Here is a tiny trained network, its code and every weight. The questions are about switching its units off for an input and a target symbol, where a switched-off unit gives its printed mean instead of its output.

import numpy as np


def w(rows, s, z=0):
    codes = np.array(rows[::2]) - 128.0
    scale = np.full(codes.shape[1], s)
    scale[-1] = z or s
    return codes * scale


def f(y):
    return np.maximum(y, 0)


def softmax(a):
    e = np.exp(a - a.max(-1, keepdims=True))
    return e / e.sum(-1, keepdims=True)


def log_softmax(a):
    a = a - a.max(-1, keepdims=True)
    return a - np.log(np.exp(a).sum(-1, keepdims=True))


def net(x, mask):
    ids = ['ΔΛΞΦαβγζηθμτψω'.index(c) for c in x.split()]
    T = len(ids)
    res = E[ids] + P[:T]
    u = 0
    for l in range(2):
        r = res
        for j in range(2):
            rows = slice(3 * j, 3 * j + 3)
            q, k, v = (r @ M[l][rows].T for M in (Q, K, V))
            z = softmax(np.where(np.tri(T) > 0, q @ k.T / 3**0.5, -1e9)) @ v
            o = O[l][rows]
            res = res + np.where(mask[u + j], z, o[:, -1]) @ o[:, :-1]
        u += 2
        y = f(res @ A[l][:, :-1].T + A[l][:, -1])
        res = res + np.where(mask[u : u + 4], y, B[l][:, -1]) @ B[l][:, :-1]
        u += 4
    return log_softmax(res[-1] @ U[:, :-1].T + U[:, -1])


Q, K, V, O, A, B = {}, {}, {}, {}, {}, {}
E = w([
[117,97,165,146,50,127,119],'Δ',
[74,139,124,139,54,138,80],'Λ',
[148,113,107,122,53,142,81],'Ξ',
[197,102,130,74,52,111,113],'Φ',
[103,131,173,99,24,99,137],'α',
[172,133,121,184,92,167,89],'β',
[101,126,134,218,106,175,91],'γ',
[132,110,89,157,153,170,46],'ζ',
[148,168,133,129,92,123,120],'η',
[225,127,114,137,156,148,96],'θ',
[35,88,162,181,123,153,105],'μ',
[170,9,123,86,87,138,84],'τ',
[130,55,189,198,127,159,141],'ψ',
[72,86,81,32,118,116,47],'ω',
],0.011)
P = w([
[149,102,146,157,79,99,85],'0',
[172,194,196,155,153,84,86],'1',
[149,166,229,74,145,175,107],'2',
[141,99,122,146,79,153,118],'3',
[143,121,178,164,137,103,87],'4',
[120,164,200,86,136,231,137],'5',
[137,109,89,144,93,168,151],'6',
[156,112,171,167,146,116,102],'7',
[103,148,182,63,132,254,171],'8',
[133,107,46,154,101,179,185],'9',
[154,91,197,167,149,108,108],'10',
],0.012)
Q[0] = w([
[128,144,151,93,127,189,146],'L0H1',
[100,110,150,93,157,167,119],'L0H1',
[105,138,102,110,202,37,179],'L0H1',
[155,177,138,141,1,187,109],'L0H2',
[147,121,204,148,97,205,52],'L0H2',
[143,118,128,201,96,65,65],'L0H2',
],0.02)
K[0] = w([
[119,118,3,178,86,105,185],'L0H1',
[109,113,79,128,117,83,152],'L0H1',
[138,126,191,140,135,82,59],'L0H1',
[125,153,61,110,102,217,216],'L0H2',
[102,78,52,138,159,123,214],'L0H2',
[117,124,178,78,201,169,114],'L0H2',
],0.021)
V[0] = w([
[131,198,78,105,172,207,107],'L0H1',
[123,48,43,154,114,142,127],'L0H1',
[108,104,103,55,185,101,157],'L0H1',
[238,119,108,73,102,123,89],'L0H2',
[73,92,75,81,185,118,5],'L0H2',
[98,186,125,95,27,97,120],'L0H2',
],0.018)
O[0] = w([
[135,203,76,142,154,134,57,100],'L0H1',
[113,61,77,72,137,189,118,167],'L0H1',
[180,167,90,63,96,100,168,6],'L0H1',
[198,103,143,70,132,126,41,190],'L0H2',
[55,109,97,106,135,4,53,123],'L0H2',
[107,198,134,102,15,162,103,169],'L0H2',
],0.012)
A[0] = w([
[182,153,160,87,89,158,139,118],'L0N1',
[185,181,178,246,217,43,140,210],'L0N2',
[106,161,185,53,206,163,131,5],'L0N3',
[179,231,224,149,124,149,91,219],'L0N4',
],0.011,0.0012)
B[0] = w([
[148,141,161,122,194,130,143,208],'L0N1',
[203,132,249,148,167,199,123,222],'L0N2',
[104,115,135,176,162,191,54,164],'L0N3',
[99,162,126,123,31,76,129,254],'L0N4',
],0.012,0.014)
Q[1] = w([
[68,195,137,179,254,5,178],'L1H1',
[144,189,133,26,221,105,206],'L1H1',
[170,177,95,237,112,64,118],'L1H1',
[162,76,17,129,153,28,198],'L1H2',
[142,143,105,204,98,180,4],'L1H2',
[173,69,195,178,24,181,70],'L1H2',
],0.0066)
K[1] = w([
[36,105,255,129,181,86,59],'L1H1',
[112,73,194,17,100,152,135],'L1H1',
[131,168,182,184,148,101,105],'L1H1',
[74,95,174,169,115,68,105],'L1H2',
[150,166,37,133,171,119,140],'L1H2',
[149,143,14,145,97,180,195],'L1H2',
],0.0074)
V[1] = w([
[221,11,128,51,101,68,177],'L1H1',
[74,143,220,45,189,86,159],'L1H1',
[104,214,112,10,151,189,141],'L1H1',
[100,149,179,146,117,83,134],'L1H2',
[173,231,95,177,175,105,124],'L1H2',
[222,140,97,255,77,53,104],'L1H2',
],0.009)
O[1] = w([
[181,194,112,63,227,230,154,105],'L1H1',
[123,101,157,103,225,100,166,106],'L1H1',
[166,111,222,74,110,87,140,72],'L1H1',
[88,133,190,128,79,161,132,108],'L1H2',
[130,219,165,121,181,123,130,4],'L1H2',
[183,221,82,174,215,254,80,75],'L1H2',
],0.007,0.022)
A[1] = w([
[12,148,109,40,84,100,200,73],'L1N1',
[102,182,168,62,115,142,29,168],'L1N2',
[53,115,49,136,89,153,192,61],'L1N3',
[91,203,210,160,134,42,160,252],'L1N4',
],0.011,0.0015)
B[1] = w([
[85,162,107,11,107,210,113,218],'L1N1',
[201,152,78,168,125,51,171,255],'L1N2',
[122,182,188,111,212,101,105,224],'L1N3',
[139,158,36,112,213,160,148,235],'L1N4',
],0.011,0.018)
U = w([
[174,77,233,127,102,226,160,138],'Δ',
[115,162,155,112,50,99,93,104],'Λ',
[216,2,155,124,52,50,115,102],'Ξ',
[254,174,237,75,148,78,115,132],'Φ',
[163,174,115,92,136,206,197,23],'α',
[114,94,76,228,56,232,121,74],'β',
[132,105,225,174,186,67,66,66],'γ',
[114,68,65,126,194,12,117,218],'ζ',
[160,163,148,183,6,87,199,172],'η',
[180,161,46,146,198,179,145,254],'θ',
[89,174,114,105,203,145,151,163],'μ',
[141,59,46,106,166,198,210,60],'τ',
[100,83,100,176,234,183,239,166],'ψ',
[180,123,98,52,122,85,156,121],'ω',
],0.0045,0.003)

Each question gives the input, a string of symbols that net reads in full, and the target symbol t.
The units are the heads (3 rows each of Q, K, V and O) and the neurons (one row each of A and B). Each row of codes is followed by its name. A weight is (code - 128) times the scale printed after its matrix; where a second scale follows, it is the last column's (O, A, B and U).
mask holds one flag per unit, layer by layer, with each layer's heads first. A switched-off unit (its flag False) gives its mean, the last column of its rows in O or B, instead of its output. The means were averaged over made-up inputs and are rounded, as every weight is.
A unit's drop is (log p(t) with every unit on - log p(t) with that unit switched off) / (log p(t) with every unit on - log p(t) with every unit switched off).
The circuit of an input: a set's keep is (log p(t) with only the set's units on - log p(t) with every unit switched off) / (log p(t) with every unit on - log p(t) with every unit switched off). Starting from all 12 units, units are removed one at a time, each time the one whose removal leaves the highest keep (on an exact tie, the one counted first), for as long as the keep stays at least 0.8.
units of the circuit, in order: the units of the circuit, biggest drop first
unit that matters most: the unit with the biggest drop
k most important neurons: the k neurons with the biggest drops, biggest first
k most important neurons of layer l: the k neurons of layer l with the biggest drops, biggest first
which heads matter: for each layer, one digit per head in row order, 1 if its drop is at least 0.15 and else 0, layers parted by /
input Ξ Δ Φ β Δ μ Ξ Δ, target ψ: which heads matter -> 01 / 00
input ζ β ζ τ, target τ: units of the circuit, in order -> [L1H1 L0H1 L1H2]
input ω β Δ, target ω: unit that matters most -> L0H1
input τ μ θ β Δ, target Φ: which heads matter -> 11 / 00
input τ Δ Δ Δ ω ω ψ Δ Φ ζ, target ζ: 2 most important neurons -> [L0N2 L1N1]
input Δ ψ Λ, target Δ: units of the circuit, in order -> [L0H1 L1N2]
input θ Λ ω β θ η τ Δ, target Ξ: which heads matter -> 11 / 01
input Ξ Δ Δ Λ β Λ β θ, target Φ: 2 most important neurons -> [L0N2 L0N3]
input ζ τ β τ Δ Φ θ Δ Δ, target θ: units of the circuit, in order -> [L0H2 L1H2 L0H1]
input β γ τ, target β: which heads matter -> 10 / 10
input ψ α β, target ψ: units of the circuit, in order -> [L0H1 L1H1 L0H2]
input Λ Λ Λ α Δ Φ η ζ Λ θ Δ, target Φ: units of the circuit, in order -> [L0H2 L0H1 L0N2]
input μ Ξ η Δ η Λ, target Δ: which heads matter -> 11 / 00
input Λ Δ τ ω Δ, target ζ: units of the circuit, in order -> [L0H2]
input θ ψ Φ, target θ: units of the circuit, in order -> [L1H1 L0H2 L1H2 L0N2]
input Ξ β μ μ Ξ θ γ τ Δ τ θ, target Ξ: 2 most important neurons of layer 0 -> [L0N1 L0N4]
input Δ Δ Δ β β θ θ, target θ: units of the circuit, in order -> [L1H2 L0H1]
input ζ θ ψ γ ζ Ξ, target γ: which heads matter -> 11 / 10
input Φ Λ Λ Δ Δ Δ ω γ β, target ω: 2 most important neurons of layer 1 -> [L1N1 L1N2]
input Δ Λ Λ ω β τ Δ Δ, target Ξ: 3 most important neurons of layer 1 -> [L1N4 L1N3 L1N1]
input θ ζ Ξ Δ β, target η: 2 most important neurons -> [L0N4 L0N2]
input β θ ψ τ γ, target Ξ: unit that matters most -> L0H1
input Δ Λ Λ ω ζ γ γ, target γ: which heads matter -> 01 / 10
input β Δ β τ ψ γ Ξ γ, target β: which heads matter -> 11 / 10
input γ ω α ψ θ, target Δ: 2 most important neurons -> [L0N2 L1N2]
input τ Ξ γ α Λ β Δ Δ γ, target Δ: which heads matter -> 11 / 00
input Ξ ψ β η η Δ, target η: most important neuron -> [L1N2]
input μ τ β β θ θ, target β: which heads matter -> 10 / 00
input μ Δ Ξ Λ τ Λ, target Λ: 2 most important neurons -> [L1N1 L0N2]
input Δ Λ Ξ τ γ Λ Λ, target Λ: which heads matter -> 01 / 10
